Below are the code and all the weights of a small trained network. Each question names an input and a class and asks about switching units off, where a switched-off unit gives its printed mean instead of its output.

import numpy as np


def w(rows, s, z=0):
    codes = np.array(rows[::2]) - 128.0
    scale = np.full(codes.shape[1], s)
    scale[-1] = z or s
    return codes * scale


def f(y):
    return y / 2 * (1 + np.tanh(0.7978845608 * (y + 0.044715 * y**3)))


def log_softmax(a):
    a = a - a.max(-1, keepdims=True)
    return a - np.log(np.exp(a).sum(-1, keepdims=True))


def net(x, mask):
    res = np.array(x, float).reshape(1, 6) / 4 @ E
    y = f(res @ A[0][:, :-1].T + A[0][:, -1])
    res = res + np.where(mask, y, B[0][:, -1]) @ B[0][:, :-1]
    return log_softmax(res[-1] @ U[:, :-1].T + U[:, -1])


A, B = {}, {}
E = w([
[27,116,92,2,161,59,106,141,54,100,194],'x0',
[131,23,179,180,116,60,221,134,207,117,118],'x1',
[43,168,93,41,57,44,101,197,237,182,47],'x2',
[66,23,112,136,99,184,136,79,168,99,106],'x3',
[12,36,129,167,144,106,185,36,119,184,142],'x4',
[64,144,230,200,95,181,129,229,86,251,122],'x5',
],0.0095)
A[0] = w([
[175,74,166,141,87,74,154,143,181,98,112,106],'n1',
[120,88,132,251,48,112,164,140,120,168,122,194],'n2',
[96,122,42,114,97,73,136,62,186,144,111,98],'n3',
[212,141,125,136,160,135,100,113,119,106,113,162],'n4',
[126,45,175,203,161,226,126,102,123,137,120,42],'n5',
[215,165,140,127,101,146,66,117,114,104,117,115],'n6',
[97,147,162,152,124,122,120,156,134,163,136,1],'n7',
[122,108,121,164,175,110,145,50,62,97,193,93],'n8',
],0.011,0.0034)
B[0] = w([
[181,69,110,197,130,73,74,134,195,71,88,203],'n1',
[60,211,235,201,125,95,97,1,162,177,144,246],'n2',
[94,55,94,48,152,156,185,135,164,131,119,230],'n3',
[186,157,78,119,118,192,148,88,151,56,176,209],'n4',
[128,152,199,98,2,221,179,74,73,121,62,242],'n5',
[109,173,10,183,175,154,190,167,131,135,180,220],'n6',
[138,204,110,124,124,75,148,126,89,193,98,168],'n7',
[212,105,184,47,145,120,94,104,91,111,171,233],'n8',
],0.009,0.014)
U = w([
[181,77,134,220,113,96,154,157,202,104,89,120],'0',
[87,180,178,179,186,87,158,141,144,244,136,30],'1',
[183,180,40,161,139,204,184,162,121,110,183,125],'2',
[80,200,106,96,95,133,35,250,46,175,158,253],'3',
[104,132,198,194,115,190,183,56,110,151,123,33],'4',
[51,57,44,56,134,101,152,82,155,109,109,224],'5',
[190,83,154,89,186,135,121,102,51,103,190,160],'6',
],0.011,0.0034)

Each question gives the input, the list of numbers given to net, and the class t.
The units are the neurons (one row each of A and B). Each row of codes is followed by its name. A weight is (code - 128) times the scale printed after its matrix; where a second scale follows, it is the last column's (A, B and U).
mask holds one flag per neuron, in row order. A switched-off neuron (its flag False) gives its mean, the last column of its row in B, instead of its output. The means were averaged over made-up inputs and are rounded, as every weight is.
A unit's drop is (log p(t) with every unit on - log p(t) with that unit switched off) / (log p(t) with every unit on - log p(t) with every unit switched off).
The circuit of an input: a set's keep is (log p(t) with only the set's units on - log p(t) with every unit switched off) / (log p(t) with every unit on - log p(t) with every unit switched off). Starting from all 8 units, units are removed one at a time, each time the one whose removal leaves the highest keep (on an exact tie, the one counted first), for as long as the keep stays at least 0.8.
units of the circuit, in order: the units of the circuit, biggest drop first
k most important neurons: the k neurons with the biggest drops, biggest first
drop of u: that unit's drop, to one decimal
input [3,5,4,-1,4,2], class 1: 3 most important neurons -> [n2; n4; n5]
input [-6,-7,-5,1,4,-8], class 2: 2 most important neurons -> [n6; n4]
input [-2,5,7,5,3,7], class 1: units of the circuit, in order -> [n7]
input [-2,0,5,2,-4,4], class 1: units of the circuit, in order -> [n5; n4]
input [-3,2,3,-7,7,-3], class 5: 3 most important neurons -> [n3; n5; n7]
input [2,5,3,5,-2,8], class 1: units of the circuit, in order -> [n7; n4]
input [7,-2,-1,-7,8,5], class 6: 2 most important neurons -> [n8; n2]
input [-1,8,8,2,4,0], class 0: 2 most important neurons -> [n1; n2]
input [-1,-1,-1,-4,-3,4], class 2: 2 most important neurons -> [n2; n6]
input [7,2,-4,6,3,0], class 6: drop of n8 -> 0.5
input [0,-4,-6,2,-3,1], class 2: drop of n6 -> 0.3
input [-7,-1,-4,7,-5,-4], class 2: drop of n6 -> 0.3
